Below are the code and all the weights of a small trained network. Each question names an input and a target symbol and asks about switching units off, where a switched-off unit gives its printed mean instead of its output.

import numpy as np


def w(rows, s, z=0):
    codes = np.array(rows[::2]) - 128.0
    scale = np.full(codes.shape[1], s)
    scale[-1] = z or s
    return codes * scale


def norm(h):
    return h / np.sqrt((h * h).mean(-1, keepdims=True) + 1e-5)


def f(y):
    return y / 2 * (1 + np.tanh(0.7978845608 * (y + 0.044715 * y**3)))


def softmax(a):
    e = np.exp(a - a.max(-1, keepdims=True))
    return e / e.sum(-1, keepdims=True)


def log_softmax(a):
    a = a - a.max(-1, keepdims=True)
    return a - np.log(np.exp(a).sum(-1, keepdims=True))


def net(x, mask):
    ids = ['ΓΘΠεητφψ'.index(c) for c in x.split()]
    T = len(ids)
    res = E[ids] + P[:T]
    r = norm(res)
    for j in range(3):
        rows = slice(3 * j, 3 * j + 3)
        q, k, v = (r @ M[0][rows].T for M in (Q, K, V))
        z = softmax(np.where(np.tri(T) > 0, q @ k.T / 3**0.5, -1e9)) @ v
        o = O[0][rows]
        res = res + np.where(mask[j], z, o[:, -1]) @ o[:, :-1]
    y = f(norm(res) @ A[0][:, :-1].T + A[0][:, -1])
    res = res + np.where(mask[3:11], y, B[0][:, -1]) @ B[0][:, :-1]
    return log_softmax(norm(res)[-1] @ U[:, :-1].T + U[:, -1])


Q, K, V, O, A, B = {}, {}, {}, {}, {}, {}
E = w([
[138,54,77,92,172,254,114],'Γ',
[149,98,88,125,126,111,184],'Θ',
[218,137,118,149,156,122,78],'Π',
[112,40,146,190,112,153,120],'ε',
[149,119,116,164,184,205,191],'η',
[125,142,204,227,98,95,176],'τ',
[117,127,138,147,68,125,108],'φ',
[145,74,186,122,157,81,136],'ψ',
],0.0098)
P = w([
[135,185,130,1,111,183,98],'0',
[109,97,101,193,89,98,97],'1',
[118,95,113,194,88,109,108],'2',
[128,92,113,184,89,118,116],'3',
[132,83,115,178,93,122,118],'4',
[143,84,120,174,91,129,128],'5',
[150,85,123,161,97,139,131],'6',
[161,79,125,161,92,140,134],'7',
[168,82,128,150,92,144,141],'8',
[177,84,138,146,93,144,146],'9',
[187,84,137,135,91,146,155],'10',
[195,76,137,131,92,146,152],'11',
[199,73,147,131,90,151,151],'12',
],0.0056)
Q[0] = w([
[109,132,135,143,113,164,160],'H0',
[150,39,247,156,87,195,198],'H0',
[123,54,157,199,80,177,164],'H0',
[204,87,131,167,108,162,169],'H1',
[140,100,142,161,105,129,128],'H1',
[49,165,101,97,146,116,90],'H1',
[52,162,92,89,168,103,101],'H2',
[82,159,134,133,128,109,98],'H2',
[144,130,137,120,145,82,120],'H2',
],0.015)
K[0] = w([
[209,84,80,103,129,123,135],'H0',
[246,73,145,96,147,95,156],'H0',
[209,92,120,136,119,85,165],'H0',
[108,176,158,69,119,163,99],'H1',
[117,176,136,105,123,172,146],'H1',
[147,107,91,204,160,119,109],'H1',
[99,111,93,153,132,110,165],'H2',
[133,109,99,170,118,114,151],'H2',
[124,133,148,146,155,94,153],'H2',
],0.013)
V[0] = w([
[134,105,205,128,187,75,58],'H0',
[124,110,168,161,115,248,85],'H0',
[79,46,141,60,122,83,143],'H0',
[72,208,78,143,60,105,234],'H1',
[77,145,192,141,86,42,89],'H1',
[200,88,210,225,143,197,245],'H1',
[199,163,130,109,227,123,78],'H2',
[2,178,125,97,155,182,176],'H2',
[136,129,200,63,185,80,145],'H2',
],0.0066)
O[0] = w([
[145,137,249,106,139,160,93,150],'H0',
[52,85,121,193,154,89,49,130],'H0',
[77,59,186,77,79,202,219,163],'H0',
[108,99,139,157,190,199,201,122],'H1',
[58,121,178,116,155,163,73,112],'H1',
[109,158,95,117,24,223,160,253],'H1',
[188,91,125,187,127,216,102,108],'H2',
[117,25,157,136,164,5,132,20],'H2',
[77,68,107,254,84,165,184,109],'H2',
],0.0067,0.003)
A[0] = w([
[151,131,179,105,221,81,132,38],'N0',
[102,110,174,108,255,70,139,97],'N1',
[112,134,200,175,203,193,84,2],'N2',
[51,191,11,180,170,109,124,181],'N3',
[184,80,164,193,174,144,172,139],'N4',
[106,203,182,200,118,77,183,96],'N5',
[47,174,129,132,149,198,158,71],'N6',
[171,105,92,78,154,192,117,183],'N7',
],0.0081,0.0039)
B[0] = w([
[198,114,104,100,70,191,119,152],'N0',
[143,140,86,80,76,158,135,187],'N1',
[144,95,169,156,194,173,61,167],'N2',
[110,168,203,50,177,141,179,216],'N3',
[76,137,86,191,197,181,130,252],'N4',
[197,29,103,48,157,90,113,200],'N5',
[254,81,181,146,104,55,133,226],'N6',
[153,132,178,100,145,69,130,222],'N7',
],0.0078,0.0031)
U = w([
[130,44,81,23,200,161,57,87],'Γ',
[140,126,10,118,82,149,219,17],'Θ',
[209,205,110,176,166,171,19,4],'Π',
[40,58,104,171,106,138,71,204],'ε',
[95,197,142,138,254,110,185,234],'η',
[199,77,172,158,152,24,126,173],'τ',
[88,202,144,60,83,83,90,223],'φ',
[117,113,248,105,135,177,156,110],'ψ',
],0.0085,0.0033)

Each question gives the input, a string of symbols that net reads in full, and the target symbol t.
The units are the heads (3 rows each of Q, K, V and O) and the neurons (one row each of A and B). Each row of codes is followed by its name. A weight is (code - 128) times the scale printed after its matrix; where a second scale follows, it is the last column's (O, A, B and U).
mask holds one flag per unit, heads first, then neurons. A switched-off unit (its flag False) gives its mean, the last column of its rows in O or B, instead of its output. The means were averaged over made-up inputs and are rounded, as every weight is.
A unit's drop is (log p(t) with every unit on - log p(t) with that unit switched off) / (log p(t) with every unit on - log p(t) with every unit switched off).
The circuit of an input: a set's keep is (log p(t) with only the set's units on - log p(t) with every unit switched off) / (log p(t) with every unit on - log p(t) with every unit switched off). Starting from all 11 units, units are removed one at a time, each time the one whose removal leaves the highest keep (on an exact tie, the one counted first), for as long as the keep stays at least 0.8.
units of the circuit, in order: the units of the circuit, biggest drop first
unit that matters most: the unit with the biggest drop
top k neurons: the k neurons with the biggest drops, biggest first
which heads matter: for each layer, one digit per head in row order, 1 if its drop is at least 0.15 and else 0, layers parted by /
input ε τ Π, target φ: units of the circuit, in order : (H1, N4)
input η φ Θ Γ τ ε τ τ Γ Θ ε, target Θ: unit that matters most : H1
input Θ ε ε η η η τ, target η: units of the circuit, in order : (H1, N4)
input Π τ ε ε τ ε Γ ψ τ Π ε Π ψ, target Π: which heads matter : 011
input φ φ ψ Π τ τ τ ε τ ε Γ τ φ, target Γ: units of the circuit, in order : (H1, N1)
input ε ψ τ ψ φ φ Θ, target φ: which heads matter : 011
input τ φ τ Γ τ ε η Γ ψ Γ, target ψ: which heads matter : 100
input Θ φ ε η τ τ ε, target η: which heads matter : 010
input Γ τ τ φ ε τ, target τ: which heads matter : 010
input φ η τ ε Π τ τ ε, target Γ: which heads matter : 011
input ε τ τ Γ ψ τ φ τ τ Θ ψ ε τ, target φ: units of the circuit, in order : (H1, H2)
input ψ τ η, target ε: which heads matter : 011
input ε τ τ τ η η, target η: which heads matter : 100
input Θ ε Π, target η: which heads matter : 010
input τ τ η φ τ Γ φ τ ψ Θ, target ψ: which heads matter : 010
input φ Θ η τ, target Γ: unit that matters most : N5
input η ε ε ψ φ η τ φ ψ Π, target Θ: top 2 neurons : (N2, N6)
input φ Π ψ τ φ ε Γ φ η η, target Γ: top 2 neurons : (N1, N0)
input φ η η Θ η ε ψ, target Γ: top 2 neurons : (N1, N0)
input Π τ η Θ η ε, target Θ: units of the circuit, in order : (H0)
